Below are the code and all the weights of a small trained network. Each question names an input and a target symbol and asks about switching units off, where a switched-off unit gives its printed mean instead of its output.

import numpy as np


def w(rows, s, z=0):
    codes = np.array(rows[::2]) - 128.0
    scale = np.full(codes.shape[1], s)
    scale[-1] = z or s
    return codes * scale


def norm(h):
    return h / np.sqrt((h * h).mean(-1, keepdims=True) + 1e-5)


def f(y):
    return np.maximum(y, 0)


def softmax(a):
    e = np.exp(a - a.max(-1, keepdims=True))
    return e / e.sum(-1, keepdims=True)


def log_softmax(a):
    a = a - a.max(-1, keepdims=True)
    return a - np.log(np.exp(a).sum(-1, keepdims=True))


def net(x, mask):
    ids = ['αβδεζλπφψ'.index(c) for c in x.split()]
    T = len(ids)
    res = E[ids] + P[:T]
    u = 0
    for l in range(2):
        q, k, v = (norm(res) @ M[l].T for M in (Q, K, V))
        z = softmax(np.where(np.tri(T) > 0, q @ k.T / 2**0.5, -1e9)) @ v
        res = res + np.where(mask[u], z, O[l][:, -1]) @ O[l][:, :-1]
        u += 1
        y = f(norm(res) @ A[l][:, :-1].T + A[l][:, -1])
        res = res + np.where(mask[u : u + 8], y, B[l][:, -1]) @ B[l][:, :-1]
        u += 8
    return log_softmax(norm(res)[-1] @ U[:, :-1].T + U[:, -1])


Q, K, V, O, A, B = {}, {}, {}, {}, {}, {}
E = w([
[104,103,135,128],'α',
[134,170,62,87],'β',
[122,140,157,143],'δ',
[188,212,197,164],'ε',
[95,102,127,135],'ζ',
[114,111,140,134],'λ',
[93,91,132,122],'π',
[112,73,252,145],'φ',
[222,99,166,138],'ψ',
],0.023)
P = w([
[147,172,134,56],'0',
[94,3,113,118],'1',
[84,86,112,118],'2',
[97,93,106,133],'3',
[110,94,102,139],'4',
[125,100,107,144],'5',
[137,93,101,147],'6',
[139,95,98,147],'7',
[147,94,99,151],'8',
[152,100,86,146],'9',
[163,96,86,149],'10',
[183,78,106,145],'11',
],0.0051)
Q[0] = w([
[173,68,96,209],'L0H1',
[246,254,185,137],'L0H1',
],0.0062)
K[0] = w([
[62,201,69,27],'L0H1',
[157,101,76,254],'L0H1',
],0.0066)
V[0] = w([
[2,192,124,39],'L0H1',
[43,140,1,179],'L0H1',
],0.0048)
O[0] = w([
[119,191,117,3,64],'L0H1',
[96,183,226,166,3],'L0H1',
],0.0067,0.0016)
A[0] = w([
[27,142,60,159,6],'L0N1',
[191,199,56,176,55],'L0N2',
[167,196,132,128,149],'L0N3',
[98,128,253,161,183],'L0N4',
[139,176,96,61,176],'L0N5',
[37,155,179,129,156],'L0N6',
[128,116,48,70,172],'L0N7',
[68,225,135,161,4],'L0N8',
],0.0067,0.0037)
B[0] = w([
[181,96,155,88,145],'L0N1',
[181,5,249,253,165],'L0N2',
[248,140,83,95,170],'L0N3',
[67,37,59,86,254],'L0N4',
[144,164,133,207,185],'L0N5',
[179,114,156,208,192],'L0N6',
[178,104,98,165,211],'L0N7',
[88,84,114,64,130],'L0N8',
],0.0054,0.0042)
Q[1] = w([
[89,113,40,146],'L1H1',
[8,78,126,174],'L1H1',
],0.016)
K[1] = w([
[148,113,153,8],'L1H1',
[91,172,145,73],'L1H1',
],0.015)
V[1] = w([
[181,73,48,1],'L1H1',
[130,94,54,219],'L1H1',
],0.0087)
O[1] = w([
[222,167,102,32,254],'L1H1',
[1,221,39,81,179],'L1H1',
],0.0072,0.0055)
A[1] = w([
[2,171,112,115,123],'L1N1',
[27,154,65,187,102],'L1N2',
[98,89,13,147,77],'L1N3',
[115,96,237,37,247],'L1N4',
[84,94,66,107,196],'L1N5',
[99,50,49,74,86],'L1N6',
[189,192,152,197,195],'L1N7',
[203,74,83,118,252],'L1N8',
],0.0096,0.0026)
B[1] = w([
[130,66,147,124,143],'L1N1',
[8,57,157,12,145],'L1N2',
[188,100,161,115,168],'L1N3',
[106,106,62,179,171],'L1N4',
[136,143,151,112,165],'L1N5',
[143,205,198,151,179],'L1N6',
[143,150,181,146,167],'L1N7',
[81,171,96,134,245],'L1N8',
],0.011,0.012)
U = w([
[236,91,114,114,127],'α',
[49,226,87,165,77],'β',
[127,219,181,113,76],'δ',
[130,147,134,98,110],'ε',
[107,95,115,172,207],'ζ',
[112,194,47,6,104],'λ',
[102,134,48,131,114],'π',
[149,182,203,194,5],'φ',
[122,125,151,37,253],'ψ',
],0.012,0.0037)

Each question gives the input, a string of symbols that net reads in full, and the target symbol t.
The units are the heads (2 rows each of Q, K, V and O) and the neurons (one row each of A and B). Each row of codes is followed by its name. A weight is (code - 128) times the scale printed after its matrix; where a second scale follows, it is the last column's (O, A, B and U).
mask holds one flag per unit, layer by layer, with each layer's heads first. A switched-off unit (its flag False) gives its mean, the last column of its rows in O or B, instead of its output. The means were averaged over made-up inputs and are rounded, as every weight is.
A unit's drop is (log p(t) with every unit on - log p(t) with that unit switched off) / (log p(t) with every unit on - log p(t) with every unit switched off).
The circuit of an input: a set's keep is (log p(t) with only the set's units on - log p(t) with every unit switched off) / (log p(t) with every unit on - log p(t) with every unit switched off). Starting from the 12 units with the biggest drops (on a tie, the unit counted first), units are removed one at a time, each time the one whose removal leaves the highest keep (on an exact tie, the one counted first), for as long as the keep stays at least 0.8.
circuit, biggest first: the units of the circuit, biggest drop first
unit that matters most: the unit with the biggest drop
k most important neurons: the k neurons with the biggest drops, biggest first
k most important neurons of layer l: the k neurons of layer l with the biggest drops, biggest first
input β δ β λ ζ ζ δ ψ ε π, target β: 3 most important neurons	(L1N4; L1N6; L0N6)
input λ ψ β ψ δ β φ β δ φ β ζ, target λ: circuit, biggest first	(L1H1)
input λ ζ δ ψ φ δ λ π α β π, target λ: 4 most important neurons of layer 0	(L0N6; L0N2; L0N7; L0N5)
input ψ β ζ ψ, target λ: 2 most important neurons	(L0N2; L0N5)
input ψ ζ ψ ψ ψ ψ ψ δ α ψ α, target ψ: circuit, biggest first	(L1H1; L1N2; L1N3)
input ψ β δ φ, target ζ: 3 most important neurons of layer 1	(L1N4; L1N8; L1N2)
input λ ε ψ ψ ε ψ β π β ψ λ, target λ: circuit, biggest first	(L0H1; L1H1; L0N7)
input β ψ π ψ δ ψ, target β: 2 most important neurons	(L0N4; L1N8)
input ζ δ π, target ζ: circuit, biggest first	(L0H1; L1H1; L1N4)
input λ ψ β β ζ β ψ π λ, target λ: 3 most important neurons	(L0N2; L0N7; L0N6)
input δ ψ δ λ α, target δ: 2 most important neurons	(L0N5; L1N6)
input δ ψ ψ δ ψ ψ ψ ζ ζ π λ, target δ: 2 most important neurons	(L0N5; L1N6)
input ζ δ φ β β β β ψ λ, target ζ: 2 most important neurons of layer 0	(L0N6; L0N2)
input φ λ π, target φ: unit that matters most	L1N6
input δ α λ π, target δ: 2 most important neurons	(L1N6; L0N5)
input λ β β β ψ α δ, target λ: 2 most important neurons	(L0N4; L0N2)
input φ α ε ε ε δ, target φ: 3 most important neurons	(L0N4; L0N2; L0N5)
input λ π δ ψ ψ ζ ψ δ ψ δ δ α, target λ: 3 most important neurons	(L0N7; L0N6; L0N2)
input δ δ δ ψ ψ β ψ ψ β λ β ψ, target λ: 3 most important neurons of layer 0	(L0N2; L0N4; L0N5)
input λ β β π δ, target λ: unit that matters most	L0N4
input β ψ β ψ ψ ζ π, target β: 2 most important neurons of layer 0	(L0N5; L0N6)
input ζ ψ δ β ψ ζ ψ β β ψ ε α, target ζ: 2 most important neurons of layer 0	(L0N6; L0N2)
input δ ψ α δ λ, target δ: 3 most important neurons	(L0N5; L1N6; L0N4)
input π ε β λ ψ α δ, target π: 2 most important neurons of layer 0	(L0N4; L0N7)
input ζ β ε ζ λ ψ ζ ζ, target ζ: 2 most important neurons	(L0N6; L1N8)
input λ α α, target λ: 2 most important neurons of layer 0	(L0N7; L0N5)
input π β β β ψ φ β ζ β β λ δ, target π: unit that matters most	L0H1
